Known rows:
[ -5  -7  -2  -2   3  15 -21  -2  -7   4   3  -2   0 -22   4  -3   0   7
 -11   1  10  22   5   8 -13  11  -3  10  24  11  -7  13   0  -8  -6 -25
  -9  -6  23   7  14   3  -2   5 -11   6]: skogezam
[ -6  -5   3   1   6  11 -22  -2  -8   3   4   1  -4 -19  10  -7  -4   6
 -13   0   9  24   5  10 -12  10  -1  12  26   8  -5  14  -7 -11  -4 -24
 -13  -8  26   8  19   1  -2   3 -10   7]: ribram
[ -2   3  -3  -1   4  13  -7  -1 -15 -11  11 -11 -12 -28   0 -11   7  16
   5   4  10  15  -2   3  -4  -7 -22  10  21   1   5   3  -5 -11  -1   2
  10   9  22   8   1  -2 -11   2  -6 -12]: flugren
[-11   6  -7  -1   0  13 -11   1 -14   0  10 -11  -2 -29   4   0   2  15
  -4  -1  12  16   4   4  -6  -1 -11  17  27  10   1  10 -10 -13  -7 -11
   5   3  27   3   3  -5 -10  -1  -7  -6]: skodri
[  2  15  10   2   1   1 -12  -7   0   3   6  10  -7 -26  11  -5   0  14
 -15   4  10  10   0  10   8   4  -3   0  14   0   8   1 -22  -4 -12  -4
  -8  -5  24   7  13   3  -8  -4  -9  -4]: trikepu
[  2  12   9   4  -2  10 -11  -5  -1  10   1   2   1 -29  -4  -6   9  14
  -8   8  12   7   1   9   4   9   1  -9  11   5  12  -3 -18   3 -12 -12
  -3   0  22   3   6   9 -12 -10  -8  -2]: nosotok
[  7   8   3  -1  11   6 -11  -9   0   1   3  10  -9 -25  13 -14   1  15
  -7   2   2   5   7   3  13  -3  -7   4  23   5   6  -2 -25  -9  -8  -8
 -10  -8  25   5  11   5  -8  -8  -1  -8]: kodrasker
[ -3  -6   4   0  -1  12 -20  -1  -5   8   2  -3   0 -21   2  -3  -1   6
 -10   2  11  22   7   7 -12   8  -3  11  26   7  -5  16  -1  -9  -4 -26
 -11 -10  21   7  17   4  -3   8 -10   7]: rinur
[  5  15   9  -3   4  -5 -11 -11  -7   6  -3   9  -7 -19  -1  -5  -6  15
 -11  -1  14   1  13   9  23  -9  -2   9  26   6   9  -5 -23  -9  -3  -7
 -22  -5  23  -2  10   3  -6  -7  -2   4]: fleflagron
[  7   4   7   0   3   6 -10   0  -8  -3   4  -6 -14 -24  -2 -12   4  15
   6   6   7  15   4   4  -6  -2 -25   5  24   0   6  -2  -3  -6   4  -2
  -5  -2  14   9  15   9 -12   3  -8  -9]: musur
[  8   5  16   0   2   5 -15 -10  -4   3   1   5 -10 -18   4  -8   1   9
 -11   3  11  11   3   9  10   3  -2  10  20   3   4  10 -15  -8  -2  -7
  -9  -6  22   5  18   8   2   4  -4   4]: plezir
[ -2  -6   4   0  -1  12 -20   0  -5   8   2  -3   0 -21   2  -2  -1   6
 -10   2  11  22   8   7 -12   8  -3  11  27   7  -5  16  -1  -9  -4 -26
 -11 -10  21   7  17   4  -3   8  -9   7]: stagan
[ 10   3  12  -2  -5   7 -12  -7   0   6  -1   3  -4 -22  -8   3   6   9
  -6   2  11   6   5   3  10   2  -7  11  21   5   0  12  -2  -3  -7  -7
  -9  -8  17   7  11  12   2  13  -3   1]: plesto
[  6  14   5  -5   1  -2 -10 -10  -6   8  -4   6  -3 -22  -7  -1  -2  16
  -9  -1  15  -2  13   6  22  -8  -5   7  24   8   8  -6 -16  -6  -5  -9
 -18  -3  20  -3   5   6  -6  -5  -2   3]: stukles
[  3  20  18   3  -5   2 -13  -7   3  11   5   7  -6 -25  11   1   0  12
 -17   2  11   8   3   8  11   9   2  11  17   4   9  11 -24  -6 -10  -4
  -5  -9  24   4  19   8  -3  -3  -5  -1]: trulu
[  7   4   8   0   3   5 -10   0  -8  -3   4  -6 -15 -24  -2 -12   4  15
   6   6   7  15   4   4  -6  -2 -25   5  24   0   6  -2  -3  -7   4  -2
  -5  -2  14   9  15   9 -12   3  -7  -9]: bodrom
[ 18   5   3 -18  -8   7 -15 -16   3   9   5   1 -10 -27  -1  -6   1  12
 -16   0  15   9   4   2   8   9  -7   6  12   3   3   2  -2  -7   6 -18
  11  -7   8  -7  18   6   3   6  -4   5]: bekles
[ -2  -6   4   0  -1  12 -20   0  -5   8   2  -3   0 -21   2  -2  -1   6
 -10   2  11  22   8   7 -12   8  -3  11  27   6  -5  16  -1  -9  -4 -26
 -11 -10  21   7  17   4  -3   8 -10   7]: tepesok
[  8   8  14  -2   4   6 -27 -10   2   4 -19  -5  -3 -23  24  -4   5  19
 -12   2  14   7   1   4  11   2  -7  12   9  15   7   1   7  -6  -5 -17
 -15   7  19  14  11  12   6  12  -5  -3]: gosken
[  8   3  15   3  -1  13 -14  -8  -5  10  -4  -3  -1 -22 -11  -9  10   9
  -4   7  13   9   3   8   6   9   1   1  17   7   8   7 -12  -1  -2 -15
  -4  -1  20   0  12  13  -2  -2  -3   5]: ninil

Facts:
bodrom: κ d; μ brogur,ligem,sadok
braza: κ a
brogan: λ stepel,bodrom,fibru,kletuklik,mekuzom; κ e
brogur: λ vusko,molis,greflur,plesto,kluzel; κ c
brovol: κ f; μ plagapel,trudan
dadas: κ e; μ braza
dedo: λ musur,triplek,drokle,fibru; κ a
doflis: κ a
driru: κ c; μ toti
drisaklal: κ a
droguga: κ a
drokle: κ g
fazoson: μ braza,rinur,nesan
fisar: λ tifir; κ c
fiskeres: κ a
fledok: μ gosken,gratrebur
fleflagron: κ e; μ neklel,trika,kluzel,sadok
flugren: λ gugi,plagapel; κ d
fofiflum: λ driru,geklalur,nesan,mekuzom; κ c; μ teskoplem,stosor
fuvas: κ e
geklalur: κ a
gogem: λ trogrum,dadas,vusko; κ b
gratrebur: λ gosken; κ g
greflur: κ b
grerinan: κ a
gugi: κ c
guplom: κ d
kodrasker: λ trulu,stobil; κ c
leflon: λ skeflitru,bekles; κ b
ligem: λ guplom,ramul,fazoson,gazak,kletuklik
loka: λ stukles,braza,nistir,ropluk,tuplam,sasko; μ kluzel
lutrek: μ fuvas
molis: κ b; μ stukles,rinur
musur: κ d
neklel: κ a
nesan: κ c
nistir: κ e
nosotok: λ tiste,skebe,vugel,ninil; κ a
plafil: λ fledok; μ nosotok,ramul,ligem
plagapel: κ g
plesto: μ semol,stuto
plodrer: λ guplom,brovol,ropluk; κ f
retin: λ fuvas,tuplam,stosor,sadok
ribram: λ fleflagron,droguga,plezir,stobil; κ b
rinur: κ b
ropluk: κ d
sasko: κ d
segik: λ fuvas; κ a
semol: λ neklel,tifir,teke; κ b
skamin: λ zigres,stagan,brovol,fibru,tepesok; κ e
skebe: κ g
skeflitru: κ g
skodri: λ gugi; κ g
skogezam: λ besos,fuvas; κ b
stagan: κ b; μ musur,nesan
stepel: κ f
stobil: κ a
stosor: κ b
stukles: κ e
stuto: λ teskoplem,nistir
teke: κ a
teko: κ b
tepesok: κ b
tifir: κ b
tiste: κ c; μ segik,vugel,trikepu
togror: κ e
toti: λ ninil; κ c
trika: λ neklel,gribos,drokle; κ b
trikepu: λ teko,grerinan,fiskeres,stobil; κ a
trogrum: κ a
trudan: λ sadrostem; κ a
trulu: κ f
truskal: λ neklel,stukles,rinur; μ semol
tuplam: κ e; μ bekles,besos
tuplir: λ fledok; κ d
vusko: κ d
zigres: κ g; μ vusko

Rows:
No name comes twice in this set of rows, the named rows included.
[  7   5   2   1   7  15 -10  -7  -1   8  -2   2   0 -29  -2 -14  10  15
   1   6   4   3   7   2   9   3  -4  -5  21  10  10  -6 -21  -2  -8 -16
  -4  -3  23   0   5  11 -11 -13   0  -6]	toti
[  7   8  -5 -17  -8   4 -16  -4  -1  12   8  -7  -8 -31   3  -4  -5  16
 -10  -2  12  16  10   0  -9   8 -17   9  23   6   3  -2  -2  -9   9 -24
   6 -10   8  -8  21   2 -11   0  -8  -1]	skeflitru
[ -4  -8  -2  -2  -1  13 -19   1  -4   6   2  -1   1 -22  -2   4   1   7
  -9   0   9  19   7   4 -13   9  -7  13  28  10 -10  16   7  -6  -9 -23
 -13 -10  21  10  12   5  -2  13 -10   4]	gogem
[ -8   6  -2   0  -3  11 -10   2 -11   2   9 -12  -2 -28   3   0   1  14
  -2   0  13  16   7   4  -5  -4 -10  17  29   6   3  13 -11 -15  -5 -11
   3  -1  25   3   5  -4 -12   1  -6  -5]	plagapel
[  4   7  -1  -2   1  12  -4  -8  -2   1   7  -2  -1 -31   7  -8   7  15
  -2   2   9   3   7  -1  16 -12  -6   8  24   1   6   7 -22 -14 -10  -7
   6  -3  25   3  -2  -1  -9  -1   2  -8]	gugi
[  4  -5 -10 -18  -4  13 -22  -7  -1   9   8  -3  -4 -27   5  -4  -4  10
 -18  -2  13  23   6   3 -15  16  -7   8  19   8  -6   6   6  -9   4 -34
   7  -8  12  -4  19  -1  -1   6 -11   8]	leflon
[  6  13  11   0 -10   0  -8  -3   6   9   3   6  -1 -29  -2   6   5  13
  -9   5  11   5   5   4   9   0  -8   1  18  -2   5   5  -9  -1 -15  -4
 -10 -11  16  10   8   8 -10   8  -7  -5]	trogrum
[  9   5  -1  -4   3   8  -8  -6   4   4   0   7  -3 -29   1  -3   6  16
  -2   2   2   0   9  -3  13  -4 -12   5  25   7   1   0 -11  -5 -13  -8
  -9 -11  19   7   4   9  -8   2   0 -10]	brogur
[ -3   6   7   4  -1  11 -15   3  -8  13  -1 -10   0 -26  -8  -6   4  13
   2   5   9  16  10   6 -11   8  -8   4  28  10   8   2 -12  -4   0 -22
  -8  -4  20   0  15  10 -15  -9  -7  -1]	skebe
[  5  13   2  -6   3  -1 -10 -11  -7   6  -4   7  -3 -22  -6  -1  -2  17
  -9  -1  15  -2  12   6  21  -7  -5   7  23  10   7  -7 -15  -5  -6  -9
 -17  -1  21  -3   4   5  -6  -6  -3   3]	togror
[ -3  -5   8   2   2   9 -21  -1  -6   6   3   0  -4 -18   8  -7  -5   5
 -12   1  10  25   7  10 -11   7  -1  12  28   4  -4  17  -8 -12  -2 -24
 -15 -11  24   8  22   2  -3   6  -9   8]	teko
[ 10   6   8   3   3  12  -9  -6   1  11  -3   0   0 -28  -4 -14  10  15
   3   7   5   3  10   2  11   0  -4  -5  23   6  12  -3 -22  -3  -5 -17
  -6  -6  21   0   8  12 -13 -11   1  -5]	tiste

Now the same elements, written a new way:
Known rows:
[ -3  -8 -17  28  16  14   4  41  19  25  14  -4 -10  32  12   4 -15 -11
 -20   2   3  -1   0   9  11  23 -19   5 -19 -16 -22  -8  -8 -11  -7  12]: nosotok
[ -2  13  -8  25   9  -9  18  33  15  23  19  -7   3  41   3  -5  -8  -7
 -20   2  27  -4  22   5   5  41 -23   7 -27 -19 -26   4  -4 -28   4  -4]: zigres
[  1   8 -13  27  28  16  12  26  21  17   9 -10 -23  29   5 -15 -22   4
 -28 -30   9  16  22   2   6  19  -5  16 -15 -27 -22   0   8   1  28  -9]: teko
[  2   3 -12   8  18 -28   3  34  22   9  31  -9   1  20  22 -10 -19 -23
 -20  -4  32   9  10   3  13  20  -3  11 -10  -7 -26 -10 -26  16 -30  29]: driru
[  6   5 -20  31  28  14  10  31  19  19  10 -11 -28  33   4 -12 -20  15
 -28 -25  -7  15  16   6   9   7  -6  17 -14 -27 -25  -7  15 -11  23  -9]: ribram
[ 23  11 -15  23  33 -20  -1  18  23  14  26  -9   2  28  26  -1 -21 -32
 -27 -17   6  13  18 -14  10  30 -14   8 -14 -20 -17  -2   1  19  10  24]: stukles
[  7  15 -19  30  29  -8  -3  33  19  13  23 -11   2   8  24   0 -19 -28
 -28 -13  21  14  15 -12   8  18 -16  11  -9 -23 -20 -23   4  22   0  20]: dadas
[  8  10 -15  23  16 -12   2  18  20  27  22  -6   5  37  10  -2 -14 -16
 -21 -16  11  -2  21   1  10  39 -17   6 -21 -14 -27   0  -5  -1  10   8]: braza
[  7   6 -20  35  27  -6  14  11  25  13  18 -10 -25  34  17 -10 -21  -1
 -29 -21  -8   8   9  10   9   5 -16  15 -21 -33  -5   5   3 -10  25 -11]: trika
[-12  17 -17  16  16  -3   0  16  22  22  15  -6   1  15  18  -7  -9 -19
 -19   6   3  16  20   4  10  16  -7   8 -21 -11 -24  -3  -1  -1  -3   8]: lutrek
[  0  23 -22  19  17 -19  -1  18  20  18  18  -6   1  21  17  -8 -10  -8
 -17  13  -4  16   9  13  13  14  -9  12 -17 -11 -28  -1   7 -17 -12   7]: ligem
[ -7  27 -13  15  18 -13   5  13  19  14  17  -5   4  15  16 -15 -12 -20
 -18   9  19  20  17   8   7  25  -8  11 -18 -12 -21   7  -2  -5 -11   7]: mekuzom
[-15  18 -14  15  17   0   0  15  23  23  14  -5   3  14  16  -8  -9 -22
 -19   4   5  16  20   3   9  19  -6   7 -21 -11 -23  -2  -3   2  -2   8]: bekles
[ 10  15 -12  33  29  -3  13  17  23  10  12  -8 -16  27   9 -17 -24  -3
 -26 -25  16  12   9  11   5  21 -14  19 -15 -28 -12  11   8  -3  25 -11]: stagan
[-24  26 -19  21  14  -3  -4  17  21  26  17  -7   8   2  19  -6  -7 -24
 -21   3  12  13  24   3   8  12 -11   9 -20 -15 -23 -14   0   7  -2   3]: plesto
[  7   1 -20  12  15 -31   0  39  22   9  32 -10  -2  23  24  -6 -19 -12
 -20   3  18   8   2   7  17   9  -4  12 -10  -9 -27 -17 -20   5 -35  30]: fofiflum
[ -4  25 -14  16  18 -13   2  13  20  18  16  -5   7  16  15 -12 -11 -18
 -17   7  13  18  16   8   9  25  -8  10 -18 -10 -25   4   1  -3  -7   6]: gazak
[ 29  14 -23  29  31 -24   0  33  18   5  25 -10  -8  26  24  -4 -23 -15
 -27   1   7  17  -1  -1  11  16 -15  14  -6 -22 -20  -8  11  -4 -18  24]: brogan
[  5   7 -23  29  12 -16   8  26  17  20  28  -9 -11  40  15  -2 -15 -10
 -24   2   6   2  11   8  11  25 -18   9 -19 -24 -19  -2  -7 -20 -12   7]: dedo
[ 27  13 -14  24  36 -16  -5  22  23  16  22  -7   8  24  23  -1 -21 -28
 -24 -20   6  11  16 -13  11  31 -13   8 -12 -14 -24  -6   6  21  13  25]: tuplam

Rows:
No name comes twice in this set of rows, the named rows included.
[  0  -5 -20   5  15 -17  -1  42  21  17  30 -13  -9  28  19  -6 -18 -10
 -23  -6  11  11  18  -3  17   9   5   9 -11  -9 -36 -22 -21  11 -27  32]	kodrasker
[  1  16 -21  17  20 -13  -9  13  24  29  15  -6   7  21  17  -3  -8 -10
 -15   3 -18  10  15   6  15  13  -9   7 -22  -7 -32  -5  11  -5   5   9]	retin
[ -8  27 -14  15  17 -17   6   8  21  15  21  -5   3  18  18 -14 -11 -25
 -19   8  19  19  20   7   7  27  -7  10 -20 -14 -17  10  -6  -5  -8   6]	fibru
[  0  10 -14  25  13  -4   7  32  16  20  22  -6  -3  30   9  -6 -16 -14
 -21  -5  26   5  14   7   8  37 -17   9 -16 -19 -23  -2  -7  -9  -8   7]	geklalur
[  5   9 -13  31  29  -1  13   6  26  16  15  -8 -17  30  13 -11 -21  -9
 -28 -31   3   7  17   6   7  16 -15  14 -21 -28  -7   8   1   4  36 -10]	rinur
[  8   5 -18  27  18  -6  -2  29  19  29  19  -7   2  35   8   1 -14  -8
 -19 -11   1  -2  14   3  13  30 -17   7 -19 -13 -32  -9   2  -5   6   9]	segik
[ 13   6 -15  34  32   3   5  21  25  20   7  -7 -13  26   8  -8 -21   6
 -23 -28  -9   5   6   9  11  10 -14  16 -16 -22 -21  -3  18  -1  34  -9]	skogezam
[ -8  20 -14  14  19 -11  -2   9  24  24  16  -5   8  18  17  -8 -10 -23
 -17   1  -1  13  23   2  10  23  -7   7 -23  -8 -25   2   1   3   6   7]	teskoplem
[ -4   6 -14  22  12 -10  10  12  21  22  30  -8  -4  39  16  -3 -14 -27
 -25 -11  16   0  26  -2   7  37 -18   3 -24 -21 -13   5 -21   0   3   7]	neklel
[ 14   9 -17  20  31   1   0  38  18  14  20 -11  -9  26  17  -3 -21 -19
 -29 -14  13  22  23 -17   8  25  -4   9  -8 -20 -28 -12   3  13  -4  25]	fleflagron
[-11  12 -19  29  10   1   1  31  16  27  22  -9   3  20  11  -1 -13 -19
 -23 -10  26  -1  21   1   8  27 -20   8 -18 -21 -25 -18  -7   4  -1   2]	trogrum
[-13  16 -19  18  17  -2  -2  19  22  23  15  -6  -1  16  18  -5  -8 -16
 -19   8  -4  15  15   7  11  12  -7   7 -21 -12 -24  -5   1  -6  -5   8]	plafil
[ -9  10  -9  25   7  -9  21  27  16  24  23  -8  -2  43   8  -3  -8 -17
 -23   1  22  -5  27   0   4  40 -23   4 -33 -23 -18   7 -14 -26   7  -5]	drokle
[ -2  -4 -18  10  16 -31   3  24  27  15  37 -12  -4  26  29  -2 -17 -24
 -23  -4   9   3  14  -1  17   8  -4   6 -18 -13 -20 -15 -33  17 -22  30]	fisar
[-12  23 -16  15  15 -14   5   7  23  18  22  -6   0  19  20 -12 -10 -24
 -20   8   9  17  21   5   8  20  -8   8 -22 -16 -16   7  -8  -4  -8   6]	triplek

